In the rows, 128 means zero.
Each row of numbers stands for one node and depends on some of the facts below. Use the named rows to name the rest.

How the nodes are related:
skire: sits directly inside; plido: belongs to class; pize: is of sort; zetrak: uses
skire(baflar, nubros); skire(bribi, dregru); skire(bruman, susak); skire(butru, lika); skire(daple, griplum); skire(dirir, raplis)
skire(dosak, raflos); skire(dovem, takleskur); skire(drapos, zasim); skire(drave, gradroste); skire(drirar, nikol); skire(drogi, ribu)
skire(drurifam, veflim); skire(dudo, ribu); skire(fazaki, gerun); skire(flaban, luful); skire(fligrek, dridin); skire(flostan, dregru)
skire(flutril, dobrom); skire(fosimi, flebre); skire(gatren, pivigre); skire(geskegen, dritobak); skire(gesor, lumem); skire(givik, nobra)
skire(givo, gatom); skire(gogrom, dridin); skire(grales, gradroste); skire(graso, dregru); skire(greber, pora); skire(gripi, lumem)
skire(grugren, raflos); skire(grurik, takleskur); skire(guskoven, zuso); skire(kapigrel, raflos); skire(kavun, trotri); skire(kesta, nodrum)
skire(ketra, dritobak); skire(kiskos, veflim); skire(kladrosim, nobra); skire(klegan, zuso); skire(kleres, zasim); skire(klibel, zuso)
skire(klorufus, drosadu); skire(klorus, klubro); skire(klurel, sumok); skire(kobrom, trotri); skire(kofo, nikol); skire(kozutro, pivigre)
skire(kuve, griplum); skire(labraskol, raplis); skire(lagu, gradroste); skire(lakos, nobra); skire(ledrer, lika); skire(lipan, raflos)
skire(lono, raplis); skire(mitulur, ribu); skire(mivu, lika); skire(mogeral, nodrum); skire(moram, nikol); skire(mosis, klubro)
skire(nator, drosadu); skire(nebrar, gatom); skire(neza, luful); skire(nodrir, vukan); skire(paflol, stiflim); skire(pastim, dobrom)
skire(pefeto, dritobak); skire(plagibrem, flasker); skire(pleflis, raplis); skire(plesteza, klubro); skire(plobo, flasker); skire(pludu, raplis)
skire(poka, takleskur); skire(pufin, flaflos); skire(pusus, gerun); skire(rabroni, pora); skire(ratre, vukan); skire(rebas, nobra)
skire(revil, gatom); skire(ridru, trotri); skire(rugus, pivigre); skire(rutra, dridin); skire(ruzofen, flebre); skire(ruzun, gaflis)
skire(sebata, nubros); skire(sepi, nemen); skire(siseklos, lumem); skire(sitan, raplis); skire(skebro, zuso); skire(skegik, dritobak)
skire(skogron, zuso); skire(skuves, sezoskom); skire(sobebin, luful); skire(stase, veflim); skire(staski, raflos); skire(stere, stiflim)
skire(stivanu, gradroste); skire(stodo, pivigre); skire(stograk, gatom); skire(stugur, raplis); skire(stuvok, trotri); skire(suplir, trumotus)
skire(tiflu, duflis); skire(todrem, flebre); skire(toklaku, nobra); skire(trokle, trotri); skire(trufasim, nemen); skire(truzado, susak)
skire(tudizar, takleskur); skire(vaklo, trumotus); skire(zeklam, pivigre); skire(zeklir, flasker); skire(zeklu, raplis); skire(zirun, nubros)
skire(ziskun, zuso); skire(zunefim, drosadu); skire(zuzupil, pora); plido(baflar, 807); plido(bribi, 859); plido(bruman, 807)
plido(butru, 859); plido(daple, 807); plido(dirir, 807); plido(dosak, 859); plido(dovem, 859); plido(drapos, 807)
plido(drave, 859); plido(drirar, 859); plido(drogi, 859); plido(drurifam, 807); plido(dudo, 807); plido(fazaki, 807)
plido(flaban, 807); plido(fligrek, 807); plido(flostan, 859); plido(flutril, 859); plido(fosimi, 859); plido(gatren, 807)
plido(geskegen, 859); plido(gesor, 807); plido(givik, 807); plido(givo, 859); plido(gogrom, 859); plido(grales, 859)
plido(graso, 807); plido(greber, 859); plido(gripi, 859); plido(grugren, 807); plido(grurik, 807); plido(guskoven, 859)
plido(kapigrel, 859); plido(kavun, 807); plido(kesta, 807); plido(ketra, 859); plido(kiskos, 859); plido(kladrosim, 859)
plido(klegan, 807); plido(kleres, 859); plido(klibel, 859); plido(klorufus, 807); plido(klorus, 859); plido(klurel, 807)
plido(kobrom, 859); plido(kofo, 807); plido(kozutro, 859); plido(kuve, 807); plido(labraskol, 859); plido(lagu, 859)
plido(lakos, 859); plido(ledrer, 807); plido(lipan, 807); plido(lono, 807); plido(mitulur, 807); plido(mivu, 807)
plido(mogeral, 807); plido(moram, 859); plido(mosis, 859); plido(nator, 859); plido(nebrar, 807); plido(neza, 859)
plido(nodrir, 807); plido(paflol, 807); plido(pastim, 859); plido(pefeto, 807); plido(plagibrem, 859); plido(pleflis, 807)
plido(plesteza, 859); plido(plobo, 859); plido(pludu, 859); plido(poka, 859); plido(pufin, 859); plido(pusus, 807)
plido(rabroni, 807); plido(ratre, 807); plido(rebas, 859); plido(revil, 859); plido(ridru, 807); plido(rugus, 859)
plido(rutra, 807); plido(ruzofen, 859); plido(ruzun, 859); plido(sebata, 807); plido(sepi, 807); plido(siseklos, 859)
plido(sitan, 859); plido(skebro, 807); plido(skegik, 859); plido(skogron, 807); plido(skuves, 807); plido(sobebin, 807)
plido(stase, 807); plido(staski, 807); plido(stere, 807); plido(stivanu, 807); plido(stodo, 859); plido(stograk, 807)
plido(stugur, 859); plido(stuvok, 859); plido(suplir, 859); plido(tiflu, 859); plido(todrem, 807); plido(toklaku, 859)
plido(trokle, 859); plido(trufasim, 859); plido(truzado, 807); plido(tudizar, 807); plido(vaklo, 859); plido(zeklam, 807)
plido(zeklir, 859); plido(zeklu, 807); plido(zirun, 859); plido(ziskun, 807); plido(zunefim, 807); plido(zuzupil, 807)
pize(baflar, 396); pize(bribi, 997); pize(bruman, 735); pize(butru, 997); pize(daple, 397); pize(dosak, 305)
pize(drapos, 22); pize(drirar, 150); pize(drogi, 792); pize(drurifam, 792); pize(dudo, 396); pize(fazaki, 22)
pize(flaban, 997); pize(fligrek, 792); pize(flostan, 792); pize(flutril, 997); pize(fosimi, 396); pize(gatren, 792)
pize(geskegen, 792); pize(gesor, 766); pize(givik, 740); pize(givo, 396); pize(gogrom, 22); pize(grales, 397)
pize(graso, 350); pize(greber, 792); pize(gripi, 22); pize(grugren, 997); pize(grurik, 997); pize(kavun, 766)
pize(ketra, 740); pize(kiskos, 305); pize(klegan, 72); pize(klorufus, 22); pize(klorus, 792); pize(klurel, 997)
pize(kobrom, 350); pize(kofo, 305); pize(kozutro, 72); pize(kuve, 997); pize(labraskol, 72); pize(lakos, 22)
pize(ledrer, 350); pize(mitulur, 22); pize(mivu, 792); pize(moram, 792); pize(mosis, 766); pize(nator, 792)
pize(nebrar, 997); pize(nodrir, 740); pize(paflol, 766); pize(pastim, 72); pize(pefeto, 150); pize(plagibrem, 300)
pize(pleflis, 766); pize(plesteza, 740); pize(plobo, 305); pize(pludu, 792); pize(poka, 305); pize(pufin, 300)
pize(pusus, 300); pize(rabroni, 997); pize(ratre, 397); pize(rebas, 792); pize(revil, 397); pize(ridru, 792)
pize(rugus, 350); pize(rutra, 350); pize(ruzofen, 397); pize(ruzun, 150); pize(sebata, 792); pize(sepi, 305)
pize(siseklos, 792); pize(sitan, 396); pize(skebro, 22); pize(skegik, 72); pize(skogron, 300); pize(sobebin, 735)
pize(stase, 150); pize(staski, 792); pize(stere, 792); pize(stivanu, 792); pize(stodo, 396); pize(stograk, 792)
pize(stugur, 740); pize(stuvok, 305); pize(suplir, 72); pize(tiflu, 792); pize(todrem, 792); pize(toklaku, 150)
pize(trokle, 396); pize(truzado, 397); pize(tudizar, 735); pize(zeklu, 305); pize(zirun, 740); pize(ziskun, 396)
pize(zuzupil, 350); zetrak(baflar, dridin); zetrak(baflar, dregru); zetrak(bribi, gesor); zetrak(bribi, stere); zetrak(brikleklil, fosimi)
zetrak(dosak, ridru); zetrak(dovem, sezoskom); zetrak(drapos, fosimi); zetrak(drapos, pludu); zetrak(drapos, stodo); zetrak(drapos, ziskun)
zetrak(drapos, stuvok); zetrak(drosadu, kapigrel); zetrak(drurifam, gripi); zetrak(dudo, lipan); zetrak(fazaki, nodrum); zetrak(flaban, dregru)
zetrak(flaban, stuvok); zetrak(fligrek, dregru); zetrak(flostan, tiflu); zetrak(flostan, pora); zetrak(flutril, flostan); zetrak(folos, nikol)
zetrak(folos, lakos); zetrak(folos, graso); zetrak(fosimi, tudizar); zetrak(gatom, pora); zetrak(gatren, zasim); zetrak(geskegen, tiflu)
zetrak(givo, stodo); zetrak(givo, guskoven); zetrak(gogrom, zeklam); zetrak(gogrom, trokle); zetrak(gradroste, baflar); zetrak(gradroste, ruzofen)
zetrak(gradroste, rutra); zetrak(grales, rutra); zetrak(greber, tudizar); zetrak(greber, sumok); zetrak(grurik, vukan); zetrak(grurik, drapos)
zetrak(guskoven, stodo); zetrak(ketra, labraskol); zetrak(klegan, guskoven); zetrak(klorufus, drogi); zetrak(klorufus, gripi); zetrak(klorufus, kladrosim)
zetrak(klorufus, ridru); zetrak(klorus, trokle); zetrak(klubro, plobo); zetrak(kobrom, plagibrem); zetrak(kobrom, nubros); zetrak(kobrom, kladrosim)
zetrak(labraskol, toklaku); zetrak(lagu, kozutro); zetrak(lagu, drurifam); zetrak(lagu, bruman); zetrak(ledrer, dudo); zetrak(lono, zeklam)
zetrak(lono, tudizar); zetrak(luful, zirun); zetrak(lumem, flegro); zetrak(moram, ridru); zetrak(nebrar, plesteza); zetrak(neza, fosimi)
zetrak(neza, drirar); zetrak(nikol, griplum); zetrak(nikol, klurel); zetrak(nobra, zeklir); zetrak(nodrir, plesteza); zetrak(nodrum, neza)
zetrak(nodrum, siseklos); zetrak(paflol, drogi); zetrak(pivigre, klibel); zetrak(pivigre, dridin); zetrak(pivigre, lagu); zetrak(plesteza, dudo)
zetrak(plobo, kiskos); zetrak(pludu, nodrir); zetrak(raflos, stase); zetrak(raplis, pleflis); zetrak(raplis, lono); zetrak(ratre, dregru)
zetrak(revil, duflis); zetrak(rutra, klegan); zetrak(rutra, lumem); zetrak(rutra, klurel); zetrak(ruzofen, pastim); zetrak(sepi, paflol)
zetrak(siseklos, dregru); zetrak(sitan, kuve); zetrak(skebro, skegik); zetrak(skogron, klorufus); zetrak(skogron, drosadu); zetrak(skuves, rebas)
zetrak(skuves, todrem); zetrak(skuves, kobrom); zetrak(staski, tiflu); zetrak(staski, dregru); zetrak(stere, klegan); zetrak(stere, gatren)
zetrak(stodo, vukan); zetrak(stodo, dudo); zetrak(stograk, nobra); zetrak(sumok, trufasim); zetrak(tiflu, pastim); zetrak(todrem, daple)
zetrak(todrem, stere); zetrak(toklaku, flaban); zetrak(trokle, sitan); zetrak(trotri, gogrom); zetrak(trufasim, dovem); zetrak(trufasim, nodrir)
zetrak(truzado, ledrer); zetrak(truzado, kuve); zetrak(truzado, trufasim); zetrak(tudizar, truzado); zetrak(vaklo, plagibrem); zetrak(veflim, klibel)
zetrak(vukan, zeklam); zetrak(vukan, ruzofen); zetrak(zeklam, sezoskom); zetrak(zeklir, flegro); zetrak(zuso, baflar); zetrak(zuso, zirun)
zetrak(zuzupil, sobebin); zetrak(zuzupil, gesor); zetrak(zuzupil, bruman)

Some rows with their names:
[ 93 130 108 164 127 162 117 132 166  96 124 152 142  92  96 110 164 142
 162 101 160 154 132 111 153 126 116 147  94  88] -> dovem
[ 66 134  92 161 137 106  67 112 140  48 178 167 142  72 109 102 151  88
 160 113 176  66 141 126 184 144 150 152 127  73] -> klibel
[129 161  76 147 133 118 127 118 159  86  88 154 144  69 134 107 168 132
 160 112 161 127 135 106 132 145  80 115 125  75] -> nemen
[109 132 116 160 128 120 107 116 157  76 175 154 126  79 153  80 156 117
 130 109 150 134 117 116 125 155 123 112  87  86] -> plagibrem
[ 94 137  68 155 116 126 149 122 144  83 154 179 119  86 119  87 156 135
 177 149 118 119 119 114 139 178 102  92  86  84] -> klorufus
[ 97 142  80 172 118 139 132 125 140  74 151 178 121  88 121  97 166 121
 145 122 123 129 129 106 132 149 114 100  85  83] -> moram
[ 88 141  97 162 125 157  97 152 167  90 142 153 140 107 133 116 167 132
 156 109 155 151 124 122 142 129 129 150 106  98] -> fosimi
[127 126 109 159 128  98  93 130 152  86 138 132 108  90 182 102 163 115
 122 100 162 128 106 131 132 137 132 172  89  86] -> zirun
[ 87 122  65 164 122 113 127 156 142  87 120 168 126 104 132 110 166 134
 209 125 125 127 120 116 147 160  94 142  96 102] -> fazaki
[ 87 134  45 157 115  98 130 154 136  86 106 161 123 112 148 114 176 117
 191 120 128 123 121 113 147 151 101 159  96 106] -> fligrek
[ 79 125 108 166 131 131 113 164 137  81 165 172 136  97 147  85 156 125
 173 105 130 135 129 141 115 154 117 103 100  96] -> kiskos
[ 80 135  95 104 111 118 113 137 148  78 110 147 154  95 143  74 157 106
 176  93 171 129 105 153 128 149  89 144  98 101] -> klurel
[130 161  81 152 134 114 130 117 160  86  85 153 143  73 133 104 167 136
 159 106 162 126 134 108 131 146  83 120 126  77] -> susak
[ 82 134  78 141 105 150 125 148 149  98  90 164 133 114 112 114 163 140
 201 127 146 147 112 129 162 133  87 160  93  89] -> grurik
[101 114  85 162 134 132 111 121 193 101 132 133 144  99 116 106 162 147
 171 125 164 146 112  90 164 157 115 159  82 109] -> tudizar
[ 92 128  86 133  99 122 123 125 140  64 119 175 140  91 118  75 160 118
 174 122 138 132 102 110 138 161  79 107  82 101] -> todrem
[ 90 115  90 158 117 108  80  99 135  38 166 188 116  84  87 100 145 124
 188 183 139  57 105 102 197 175 125 125 110  57] -> skogron
[121 115 134 163 124 145  83 132 170  89 133 139 125  97 146 110 153 143
 142 118 163 154 100 112 147 135 118 157  86  83] -> plesteza
[170 156  93 176 123 169 141  98 157 100  91 179 158 107 113 146 159 137
 214 149 173 116 124  99 119 125  64 122 115  92] -> raplis
[123 157  92 131 129 112 122 116 162  75  88 147 157  67 139  86 159 125
 158  98 175 129 125 114 122 144  71 112 122  84] -> zasim

Which node is each row?
No name comes twice in this set of rows, the named rows included.
[ 82 137  97 148 116 133 123 131 146  69 161 162 137  82 133  73 161 109
 136 103 137 145 123 114 119 147 111 102  82 100] : rebas
[ 83 142  52 142 116 120 135 149 143  99 104 159 121 109 146 116 170 126
 192 118 144 126 123 140 151 141 107 169 103  94] : flaban
[123 121  96 140 114 106 113 120 160  90 122 140 106  95 157  97 156 135
 147 137 150 136  87 125 149 156 108 161  74  79] : givik
[ 88 136  68 183 127 114 111 156 134  90 134 161 125 105 158 119 176 113
 168 102 131 131 137 113 138 137 119 152 100 107] : siseklos
[ 81 135  72 170 130 103 103 157 138  83 133 155 134 101 165 108 176 103
 160  89 140 128 133 118 130 138 122 143 104 114] : tiflu
[141 150  80 146 112 115 134 112 135  69  48 159 139  67 119 102 165 134
 170 109 158 125 125 100 135 130  48 122 113  71] : folos
[100 125 123 145  86 137  81 162 117  55  99 174 114 115 167  88 159 110
 153 115 132 146  88 132 122 120  89 134  90  86] : grales
[ 92 133 107 157 101 156 107 142 133  75  96 174 129 104 108 103 168 126
 162 109 146 153 113 115 147 112  88 141  88  86] : givo
[ 76 143  70 136 130 113 142 126 171  85 187 154 133  92 150  80 158 118
 148 127 136 132 113 125 128 186 132 105  91 102] : ridru
[ 90 129  96 177 114 156 112 144 148  79 129 175 136 103 109 106 166 132
 169 118 131 149 126 103 142 136 100 118  92  95] : klorus

The same nodes again, as new rows of numbers:
Named rows:
[121 146 173 147  96 103 101  98 125 136 179 113 206] -> rutra
[113 121 159 148 123 157 102 110 118 116 198 136 151] -> zeklir
[112 183 135  95 133 145 112 178  89 140  99 148 164] -> flasker
[131  93 169 132  73 124 120 115 127 110 178 143 169] -> toklaku
[113 121 156 141 123 155 104 110 119 115 191 133 146] -> vaklo
[ 93 125 153 174 153 162  98 119 110  98 184 122 112] -> moram
[118 175 147 153 182 118 122 119  81  91 151  98 139] -> ridru
[128 156 170 175 126 120  90 104 110 116 166 105 172] -> klorufus
[145 175 166 128 115 124  61  69  90 174 199 107 112] -> skogron
[131 148 168 175  95 104 105 102 118 114 140 109 173] -> sepi
[144 126 137 101  92 128 161 109 102 115 158 149 163] -> ruzun
[145 138 139  87 145 152 133 112  95 110 189 142 148] -> zirun
[112 184 135  97 134 146 113 178  88 140 100 148 163] -> nubros
[ 97 117 166 176 148 165  96 130 106 104 188 113 110] -> tiflu
[148 149 101 153 129 167  92 195 159 192 118 109 165] -> raplis
[175 106 109 140 152 174 104 126 159 160 215 110 150] -> sitan
[179 161 105 129 165 128 143 123 134 152 151  70 163] -> dirir
[165 143 161 173 144 115  77 115  99 120 204 125 175] -> tudizar
[116 151 155 179 146 109  82 110 112 113 174 111 155] -> truzado
[133 171 144 106 153 103 125 104  99 100 148 111 168] -> lipan

Name these rows:
No name comes twice in this set of rows, the named rows included.
[114 185 136 107 132 149 112 180  84 147 107 149 167] : sezoskom
[ 99 161 146 146 114 147  66 174 115 152 128 156 174] : vukan
[176 141 126 203 144 138 103 128 145 172 198  80 182] : lono
[103 120 169 133  89 148 120 102 130 122 192 138 186] : kobrom
[110 120 159 143 123 156 102 110 119 111 193 135 151] : lagu
[114 172 148 150 124 109  62  68 102 155 165 104  81] : klegan
[124 158 138  95 110 148 131  79  73 160 178 129  76] : klibel
[ 99 156 159 128 116 143  73 181 112 139 123 146 172] : pivigre
[184 127  93 101 160 169 149 127 139 148 182 105 142] : stugur
[114 121 159 155 122 158 103 112 114 116 203 139 155] : dovem
[139 117 159 148 136 166  86 116 109 128 242 150 163] : fosimi
[134 145 139 116 142  90  67  94 140 111 172 128 164] : nodrir
[ 94 151 138 101 101  75  83  71 170 111 132 121 184] : ledrer
[135 149 171 180 133 119  90 113 103 121 201 117 189] : zeklam
[130 149 163 154 133 110  88 107 112 123 176 110 170] : skuves

